Each row has a class, written after it.
[-25 -12 -13  17  10   1 -13  21  14 -30   1 -24  36 -13  30   5  64  24
   8 -66  -1  68 -33 -53  19  38 -17 -22  37  -8  -2  20] -> Kivi
[-16   2 -23 -18  16  14 -12  18  11   1  18 -17  33 -15  35 -21   9  -5
   0  39 -22  27   7   1  -3 -14  -2 -12  37  22  18   9] -> Nunib
[-19  18   0 -12  33  37   2  46 -14  -8  -4  -7   3 -23  28  13  28  20
 -35 -85  -9  79  20   7 -36  -3 -28  -3  14   6   4   9] -> Lat
[ -5 -30   6  -6 -14  -2 -43 -11  12 -20  14 -11   3 -29  46 -11  22  19
 -13  19 -25  45 -31 -33 -29 -20  -8  19 -14  25  35   2] -> duga
[ 16  -8   3  -5 -15 -26  -5  27 -44  23  -3  34 -17  60 -14  -7  15   8
 -17 -24  11  -6  -5  13   3 -18   2  -5 -29  -5   2 -27] -> sok
[ -2  36  13   2 -16   7  40   2 -12 -22 -39   5  -8  38   4 -36   9 -37
  -9   6   6 -12  21  -7   3   1 -35  40   8  -2 -18  11] -> sok
[-33 -42  18   2  24 -15 -15  16   1 -22  22 -30  21  29  12  27  51  32
  -9 -50  -2  29 -19 -33 -19 -19  61 -36  31 -12  -8 -30] -> Kivi
[ 22  -9 -22   2  -8   8  18  17 -19 -12 -28 -24 -33  45  22  31  -5   2
  -8 -40  34   2  53  58 -40 -21 -54 -30  12   1 -18 -22] -> sok
[-29  -3  28 -28  15  45 -13  27  -6  -6  15 -25   3 -46  -5 -70  69 -25
 -17 -39  12  40  10 -19 -21   9 -24  -6 -12  34  31  -9] -> Lugap
[-14  56 -13  27  17 -10  11   9 -14   4 -13  -3  21  16   2 -29  20 -27
 -11  24   2 -12  -9 -24  14  11 -62  30  33   1  -1  12] -> rame
[ -6  -3   7  -4  30  -1   2  16   9  -8  -4  -7 -24  60  12  19  49 -10
  -2 -36  20 -20  31  10  -2 -23  -5 -10   6   3 -19  11] -> rame
[-19  12 -36   3  26 -22  51 -48 -11 -26  23  21  62 -38   0  16   8  -3
 -12 -22 -18  -1 -21 -64 -28   8  48  -5   9  28  25  16] -> mut
[-46  20  28 -32  43   5  72  29 -16  -9  17 -32  35 -18 -27   6  42  11
 -43 -51   6   2  34  -5 -66  26  -9 -16 -24 -47 -18 -21] -> duga
[-42  -6  49   3   6  -8   2 -13  40  11 -19 -47  33  -6  18  15  32  16
 -42 -24 -11  72  10  27 -25  -9 -80 -38 -17   1  12  40] -> duga
[ 13   5 -28  22 -10 -38 -19  45 -28  23 -11  23 -12  47 -12  10  57  18
   5  -5   4 -33  15  -5   9 -11 -12  19   8 -41 -22 -12] -> rame
[ -9  -1 -32  -8 -13   2 -30  30 -34  27   3  23 -24  26 -41  19  27  27
 -10 -40   8  16   5  17  19  10 -15  -7  -6 -15 -14 -11] -> daf
[  8 -12 -16   3 -23 -18 -22  24 -25  16   3  18 -18  60 -24  14  25   4
 -16 -21 -10  10  10   3  20  -8  11 -10 -18  -2  -7 -15] -> Kivi
[-41  43  -6 -15  27  14   4  11  14  10 -15 -69  17 -24 -44 -17  26   3
 -41   1   2  36  26 -21 -33  45 -59 -19  21 -34  21  -9] -> dafon
[-11  -6 -16 -20  -4  -7 -30  -3 -18  -9 -15  20   9  45  38  -7  36   0
 -20  48  -1  -3   1 -22  13   3 -39  33  -2  17   1 -18] -> Nunib
[-23  -6 -58 -21  31  10   9   4  -3 -35  12 -26  35  -2  41   2  55  24
 -18  -7   0  16  28 -21 -13  25 -41 -18  13   4  -1  -5] -> rezad
[-16   9  -3  31  22   6  16  14 -14  -3  -8 -19 -17  18   9  15 -15  -4
 -16 -20   5  13  17  -8 -35  10  -8   9  54  10  14 -27] -> rezad
[  9 -12 -20  -9  -8  -8 -38  42 -27   8 -11  20 -11  38   1  -1  36  23
  -3 -13  -5  11  22   6   8   2  13   0 -12 -15   3 -34] -> Nunib
[ -7   6  19  45   2  -9  26  17   4   7 -16   4 -25  27  -7  13   9   2
 -38 -50   3  32  17  27 -31  27  12 -17  16   1  -6 -19] -> mut
[  9  -6   2  22  18  -5  -6   8  10  -9 -13  -9 -16  66  44  21  -3  -4
  -1  -8   8  -8  -5  25 -10 -12   7 -31  31   8  10   1] -> mut
[-10 -13  41 -12  14   4  -1  10  16 -18 -29 -44  16  21  10  28  -5   5
   8  -3  15  19  26   5 -22   0  -3 -23  19 -18  -1 -17] -> Nunib
[  2  -2 -15 -23 -18   0 -35  20 -42  21  -4  27 -23  49 -38  18  24  13
   8 -20  28  -7  -1   6  24 -24 -48   8   8 -27 -16  16] -> Lat
[  1   6  37 -38  20  15 -74  22  22 -10 -22  20 -21  25   4  15  19  26
  35  23 -14 -15  23 -17  34  12  18  71 -47  -4 -16 -24] -> rame
[-41  26  21   9  31  38  26  -3 -15 -14  -3  -9   5 -14   6 -15 -14   9
 -39 -56  34  67  11  32 -29   7 -50 -13  52  18   2 -30] -> Lat
[ -1 -13  -9   2 -23  -9 -23  36 -26  16  -2  14  10  27 -27   0  19  29
   9   0 -11 -11  31  16   9  -5   3   4  -5 -21  -5 -22] -> rezad
[  3  -5 -48  30  -3   3  20   7 -23 -49  -5 -23  36  31  88  -6  17  -3
 -15 -19 -17  29 -15 -62 -13  10 -37  -4  19  11  17  12] -> Lugap
[ -8  -5  14 -10 -27  -7 -20  31 -25   6   5  13  20  55 -37 -12  38  12
  -4  -6  -1 -15  23  13  17  -7 -12  -6 -47 -31 -13  -5] -> duga
[-10   4  -9  12 -34  -8 -19  28 -33  23 -19  23  -6  56 -15  -6  26  32
 -17 -21   3 -13   1  22   2 -11 -45  11   0 -35 -11  -8] -> dafon
[ -2  -8 -47  -4  24  25 -17  26  30 -36  -5 -26  23 -15  59  26  24  19
  10 -27 -17  67  25 -38  13  76  -9 -13   5  21   5  10] -> Nunib
[-13  55   9   5  12   5 -18   6 -10  -7 -36 -17  22  -6 -18 -23  22 -13
   8   0   0  -8   9 -20  13  10 -60  36   6  -3   7   3] -> rame
[ 13  26  11 -12   4  13 -31  16   9  -6 -33  -6 -10  27   6  12 -31  15
  -1   4 -40  -7  25   0  -3   0  21  28 -44 -12  11  -6] -> dafon
[ -6  -1   3   0  -5 -20 -16  12 -24   7  -1  27  -8  47  -8   2  22  31
   3   7  11 -32   4  12   6 -14  -6  28  -1 -24 -23 -38] -> rame
[ -9  13 -21  18 -12  -3 -30  18 -34  15  -1  39 -23  37 -59  16  23  20
 -15 -37  15   2   7  22  12  18 -23  13  -8 -15 -39 -25] -> mut
[ -1  -7  -9  -4 -14  -7 -41  30 -23  22  -4  10 -27  18 -27   9  39  23
  -8 -14  11  15   3   1   8  -2 -23   8  12 -29 -19  -2] -> Lat
[  3  -7   1   4 -23  -6 -34  16 -12  15  -1  27 -12  55 -24 -11  16   8
 -17  13  15   2   3   8   6 -33 -20   6  -4 -23  -9  -9] -> dafon
[-26 -14  37  46  -2 -30  31 -11   8   9 -31  -1   0  33  16  14   6  26
 -21 -29   3  -2  14  32  -7  21  -8 -10  13  -1 -13 -16] -> rezad
[-15 -11  -1  10 -21  -6 -11  18 -33  26   2   9 -21  46 -53 -14  13  23
   6 -35  23   6  14  13  15  -4 -13 -19   4 -43  -8 -30] -> Lugap
[ 16 -10  80 -14 -22  -6   3  -9  12  -4  -5  37 -29  32 -56 -31 -12 -21
 -18  10 -16 -16  31  16  -3   9 114  13 -75  22  14 -42] -> mut
[-38 -11 -24 -14  12  26  22  18  -1 -30  -1 -19  22 -16 -11   2  53  50
   9 -89  23  56  32  -2  -3  48  15 -47  34 -28  11 -21] -> daf
[-21  23  -4   5   3  15  71  46 -16  -4   5 -11   7  45  15  -5  25  -6
 -40 -82 -38   8   4   5 -24  42  20 -20   4   4  14  33] -> mut
[  5 -12 -16  25 -18 -20 -42  26 -23   5 -19  36  -8  53 -31  -9  46  22
   2   2  15  -1  42  -2  32  20   0   9 -10 -20 -11 -46] -> rezad
[  9  -8 -48  13 -35   2 -19  32 -29   7  -2  25  -2  41  -1  -3  22  18
   4 -11   4   3  23  31  27   5  -5 -18   8  -4  -5 -10] -> daf
[-13  24  10 -45  23  26  10  22   7  -4  22 -43  33 -57 -29 -12  20 -11
 -31 -13  10  43 -21 -35 -37  16 -69 -11 -22 -21  -1  30] -> dafon
[-10   1   5   2  20  -3  22  27  -8 -37  -2   1  22 -35  14  -6  72  27
 -28 -77  10  61  -9 -44 -20  22  -1  -5   2 -40 -29  10] -> Lat
[-19  16  10  30 -12  -5  27   5 -31  -7  -6   5   9   2 -59   5 -28  32
 -30 -52  -9  38  25 -15 -61 -35  54   8  27 -46   6 -53] -> dafon
[-12 -15  -3 -15  17  -4  14  14  14  -2 -15 -41 -21  33  35   8  42  14
   0 -28  15 -23  20  40 -14   0 -22 -35  14  -8 -22   6] -> sok
[ -4  -3  32  10   4  -9  44  -4  17 -17 -24 -14 -26  22  35  11   6  -3
 -16 -30   6  -3   1  38 -17  -7 -10  -6   8 -12 -38   1] -> Kivi
[-43  10  -3  -8  14  23 -16  55  10  16  15  17   1   7 -19   7  73  17
 -28 -72 -32  76  28 -31  13  46 -14  18 -31  -4  -4  34] -> duga
[-21  -3 -24 -54  16  16  48  12  10 -39  14 -70   7   9  47 -36  61 -13
 -25  -7 -18   9   9 -23 -41 -22  -2 -28  30  -5  16  33] -> sok
[-21  -4 -40  10  28   2   0  -4  -2   2  38  -5   1 -35 -18 -22  17  22
 -14 -32  23  76 -24 -62   9  81 -17 -25   4  -3  18 -35] -> Lugap
[  6   1  21 -32 -44  16 -17   0  20  -5 -40  28 -36  15 -13 -16  16   3
   8  21 -19   6  45  27  29  -7  14  41 -36  -7 -10  15] -> daf
[-53  18  22 -28   1  21  44   0  11  -1   2 -40  30  -6 -24   8   0  10
   9 -17  -3  18  11 -14 -16  30 -49   2  23 -32  11  34] -> duga
[ -5 -20   3 -17 -15 -12 -12  17  -6   8 -10   0   5  17   1  13   6  36
   5  18  -7  -4  23  26  -5  -1   8  -2  -1 -26 -17 -31] -> Nunib
[-29  15 -39   4  -7 -15  27  16  -7   8  41 -46  42  -1 -45 -21  37  -1
 -13  17 -22 -25 -23 -25   2  47   9 -38  31 -23 -10  25] -> mut
[-44 -18  16 -24   1  18  29  -8  29 -12  17 -68  31 -11 -38  27   0   7
  -2 -35  -4  58  24 -55 -13  74  16 -30  13  25  23   9] -> sok
[ -8   6  85  12 -29  -4  13   2   1 -13 -47  60  -7  42   7 -24  19  -4
 -15 -19 -20 -18  47  44  -3 -43  25  59 -67  -4 -32  -4] -> duga
[-17  13   7  -4   5 -10  66  19  11  11  -7 -34  27 -24 -31   0  33   9
 -39 -53 -11   9  31 -17 -40  66   9 -35 -30 -29  11  10] -> dafon
[-19  31   2 -31  43  39  11  11 -16 -15  14  -5  -3 -49 -22 -55  47 -46
   1 -54   2 -12  10  -5 -16 -42   3   6   8  34  15  30] -> rezad
[-30 -24  21 -15  -9  15  44 -19 -14 -13  -3   8   6  23  49 -14 -19  40
   0 -53   4  31 -19  -4 -10  26 -16  -3   2   6  44 -19] -> Lugap
[ -3   2   8  20 -29  -1 -38  24 -26  12  -8   6 -16  39 -31 -28  26   4
  -2 -17  -2 -18  24  36   9 -10  -9  -2 -26  -4  -1 -22] -> duga
[ 12  -2   0   6  -9 -13 -24  30 -14  23  -1  30  -2  43 -24   2  14  12
   7 -17  23 -14 -18  -7  23  14 -18  -7 -20 -30  -6   4] -> dafon
[ -4  -1 -22  -1 -10 -20   2   3 -29  24  -3  27 -19  32 -19 -19  24  14
 -26   2   2   8  29  11  -4 -25 -17  -2 -20 -30  -4 -30] -> Lugap
[-51 -16  62 -14 -14  10  13  -7   4   9  -7 -34  18 -59   1   1  42  17
 -10 -45 -16 -29  -3  25 -44  23 -33  18 -34  30  -4  16] -> duga
[ -1  26  31   7  28   9 -20  27 -20 -10 -38 -31  -1  31  35  18   6   0
 -25 -33   5   5  -2  11 -15   5 -46   0  -4  -1  -7  -4] -> Lat
[  0  -1 -18   9 -30  -4 -34  32 -14  35  -1  48 -10  40 -40   2  26  10
  -1   9   9  -3  24   5  15 -19 -21  22   2 -22 -17   6] -> dafon
[-11  15  46  28  -4   4 -40  29  -8  10 -15  -6 -20 -20 -92  25  20   5
  -4 -63  16  49  12 -59   3  81  -6  46 -27   3 -10 -40] -> rame
